In the rows, 128 means zero.
Group, then class:
[138 145 125 129 138 130 106 115 100 188 119 138 116 115 143 117 127 113
 119  87 154 125 137 153 119 137 153 119 119 106 129 167 120 157 119 140
 114 114 126 120 129 145 133 126 143 104 116 109 132 141 130 130 123 125
 131 187 125 147 133 136 123 161 136 137 123 121 125 152 124 148 127 146
 173 113 133 109 149 157 163 151 118 135  95 119 122 135 119 152 124 148
 131 114 116 153 120 121 147 129 129 116 120 132 139 112 124 117 154 151
 116 141 128 121 128 120 117 158 114 182 142 252 124 143 135 122 111 133
 117 129 148 129 154 127 166 142 144 129 139 118 137 114 145 136 134 150
  67 143 139 134 153 139 156 172 146 179 146 135 138 131 113 137 122 128
 122 119  96 117 137 169 117 120 125 142 122 133 159 124 124 109 145 141
 135 132] | q249 Q343
[139 125 149 142 153 119 121 125 106 136 128 142 119 131 147 114 149 132
 145  85 133 118 121 130 166 107 131 131  94 126 134 149 130 129 118 148
 107 125 129 113 133  81 118 114 122 103 137 148 133 145 120 122 152 144
 145 120 136 124 132 124 124 150 129 119 133 156  89 119 116 124 130 137
 104  85 117 154 126 111 127 124 146 142 120 122 109 131 142 154 149 136
 120 133 119 128 120  91 144 128 143 124 113 137 124 113 143 128 150 131
 168 133 130 117  95 139 127 132 153 133 114 143 127 159 115 108 108 133
 111 126 133 118 136 110 146 137 140 131 120  52 134 104 106 127 156 167
 125 128 135 143 113 127 135 138  84 128 120  99 125 131 135 148 120 131
 116 129 125 134 166 156 101 133  97 126 123 112 159 124 139 117 160 134
 126 109] | q234 Q824
[137 140 116 162 127 122 131 106  95 143 125 134 131 142 128 114 127 141
 128  70 123 115 113 137 157 118 133 131  94 130 136  97 131 116 131 162
 105 121 126 108 129  92 129 123 134 111 140 155 136 137 129 130 126 141
 137 103 135 116 136 169 115 158 128 135 143 154  73 125 117 134 126 143
 121 105 123 140 140 104 118 135 125 121 121 122 107 136 144 162 137 141
 119 139 126 135 101 127 149 113 134 128 116 131 132 119 141 125 134 124
 166 136 139 107 110 142 111 141 151 128 126 145 124 162 116 123 119 138
 117 129 114 117 137 106 139 136 148 136 130  72 128 109 126 110 141 184
  68 123 137 132 106 149 131 126 103 137 101 127 139 153 125 157 117 124
 133 130 113 125 169 163 114 123 108 139 123 103 112 128 145 112 168 141
 120  93] | q234 Q824
[136 115 121 125 139 121 127 132 100 161 123 130 124 121 132 116 127 129
 138  85 142 114 126 103 138 132 131 129 107 120 137 156 124 141 119 141
 118 134 117 109 122 124 117 118 141 116 126 146 135 136 127 140 155 128
 124 130 139 130 126 150 128 167 127 135 161 156  88 125 123 115 125 136
 142 104 115 131 124 109 147 113 128 129 112 129 125 122 149 145 129 131
 124 127 114 127 141  90 136 135 129 130 121 131 126 130 144 116 149 103
 172 145 141  99 113 134 123 129 144 141 138 151 139 157 147 162 145 133
 137 126 108 124 139 101 140 139 153 127 113  46 119 113 125 115 153 153
 144 129 117 140 116 141 119 137 112 133 152 149 121 121 140 141 110 129
 108 122 127 127 171 145 115 133 117 141 131 136 189 131 131 120 173 146
 133  98] | q234 Q824
[129 133 132 128 162 134  99 123 143 184 130 128 123 101 127 120 140 137
 119  87 144 136 116 159 125 123 138 133 141 122 129 179 111 146 132 135
 124 128 112 112 124 125 146 114 152 127 132 129 130 127 130 122 106 126
 122 107 120 133 138 132 128 162 140 120 118 117 106 148 105 115 126 139
 143 136 132 106 132 151 151 148  99 123 110 119 120 123 105 139 115 140
 145 125 122 160 118 122 153 122 126 120 123 135 136 115 129 126 122 152
 115 146 137 130 133 127 111 145 137 160 138 166 121 139 126 127  87 123
 155 135 155 137 143 114 170 131 134 129 150 112 148 122 129 131 178 132
  95 134 128 149 145 118 156 164 138 168 177 171 152 155 121 143 109 129
 118 129 103 118 136 171 126 126 155 139 125 112 141 119 124 122 147 127
 158 159] | q249 Q518
[126 111 123 118 146 147 111 139 135 172 121 154 118  98 152 120 121 136
 138 135 152 120 140  92 141 156 134 121 168  99 122 222 110 193  89 100
 138 143 102 140 119 121 103 108 154 130 114 115 125 148 117 132 157 107
 113 154 129 131 119 136 139  82 118 113 149 160 141 134 150 103 127 125
 168  77 121  74 121 137 169 109 143 129 111 143 143 154 132  74 135 117
 143 106 119 120 155  69 145 169 103 122 134 135 119 112 166 115 168  99
 144 141 117 124 137 130 128  92 135 199 147 215 166 114 181 176 173 135
 164 123 115 127 162 104 117 142 143 106  88 104 134 122 132 114 177 122
 213 138 121 131 192 110 120 140  83 133 176 143 110  72 135  98 122 125
 101 128 118 124 145  91 130 134 142 136 136 158 245 131 105 106 148 140
 149 143] | Q416 q823
[138 119 123 110 159 112 119 119 122 134 125 126 115 153 141 118 149 133
 136  81 130 120 113 140 164 119 117 134 113 125 140 186 128 144 108 140
 115 137 133 115 119  91 122 109 118 108 135 147 128 139 107 136 167 144
 137  95 136 131 130 163 135 175 123 120 148 164  79 111  97 122 135 137
 105  97 122 169 118  81 122 118 131 146 110 128 105 124 146 168 137 125
 133 140 114 119 118  84 167 135 140 134  97 139 121  98 150 119 139  96
 171 141 143  94 106 141 136 117 149 137 116  88 150 175 140 109 135 118
 137 126 125 123 127  85 151 131 143 128 123  59 144 116  95 111 171 172
 145 137 131 149 121 131 121 126  54 114 116 129 128 146 153 141 109 121
  98 122 114 132 174 171 109 110 114 143 130 129 198 127 152 122 163 144
 144 112] | q234 q197
[129 127 125 100 148 128 117 111 117 175 120 117 113 128 120 124 121 102
 110  93 157 114 118 174 117 143 137 125 134 105 136 149 121 146 136 132
 114 127 133 115 121 124 132 128 143 114 129 125 131 115 137 139 122 116
 130 170 121 158 145 143 124 172 132 143 128 117 126 149 112 131 129 136
 164 113 126 130 133 146 139 156 120 128  96 121 119 143 114 161 107 132
 134 104 131 154 110 127 145 132 125 115 118 128 143 131 134 115 147 124
 108 151 146 103 124 120 128 147 111 159 125 243 137 137 147 118  99 126
 146 130 130 127 145 127 156 147 128 120 150 145 158 114 141 118 133 160
  39 140 139 117 124 150 146 148 205 184 131 160 140 137 101 138 116 142
 126 124 102 113 139 156 124 118 147 142 127 138 147 118 119 123 127 132
 143 116] | q249 Q518
[139 119 122 124 161 113 117 154 109 136 119 125 123 109 142 115 139 127
 151  94 134 116 120 147 140 108 122 125  90 146 143 161 130 120 121 140
 118 133 132 118 128 123 122 116 123 111 133 132 135 141 124 133 147 146
 139 109 144 130 125 112 135 173 132 124 140 140  53 114 107 110 130 136
 116 101 111 161 126 108 130 119 129 132 119 127 117 108 139 179 139 139
 128 143 105 139 131  93 135 125 135 123 120 139 126 124 127 126 145 116
 171 138 134  99 101 140 122 145 141 141 129 130 122 169 125 159 113 129
 127 124 120 120 121 103 155 136 140 134 116  26 147 112 103 126 156 149
 164 138 129 150  94 136 118 157 114 137 135 132 137 136 140 150 113 132
 109 115 125 129 144 167  97 125 108 136 133 117 179 127 143 117 169 133
 129 106] | q234 Q824
[131 126 118 148 117 147 118 113 119 142 129 149 128 149 138 128 123 146
 105 156 130 130 143  94 144 153 130 121 155 121 114 163 113 143 104 118
 141 126  94 139 119 105 125 114 143 142 113 112 131 135 131 132 127 121
 121 159 124 148 130 163 128  98 114 130 158 148 148 148 177 128 131 115
 185 127 132 108 153 148 175 111 129 126 131 143 145 151 134  77 126 100
 140 113 131 104 123  89 148 152 126 138 144 124 104 118 150 116 152  95
 153 138 118 131 154 124 136 105 126 155 139 141 154 127 150 138 150 138
 158 123 109 140 152 125 131 137 144 119 116 124 101 130 153 108 152 109
 215 131 126 124 173 113 123 135 126 125 156 118  99 117 120 107 143 114
 128 150 135 125 140  94 148 129 156 136 126 159 181 125 108 133 125 145
 145 143] | Q416 q368
[124 128 136 172 121 145 131 123 125 134 130 154 145 115 142 123 120 154
 135 146 121 124 121  88 158 137 135 125 132 128 119 131 117 140 117 121
 128 120 102 132 126  92 114 124 149 138 126 139 132 134 140 123 125 119
 121 121 130 122 135 126 121  75 118 122 142 154 123 134 159 125 126 127
 136 107 124 106 142 130 162 116 146 117 132 138 132 149 140  68 136 128
 114 128 128 119 142 116 132 138 111 128 148 126 115 126 152 124 139 124
 157 112 105 135 132 128 129 113 140 132 136 134 130 108 133 163 129 146
 135 129 118 128 147 114 105 138 143 126 101  83 101 115 138 114 155 123
 163 112 124 129 149 109 125 133 120 120 150 115 113 112 125 121 134 112
 135 153 131 131 139 103 137 143 142 128 125 135 132 129 112 116 148 131
 128 121] | Q416 q368
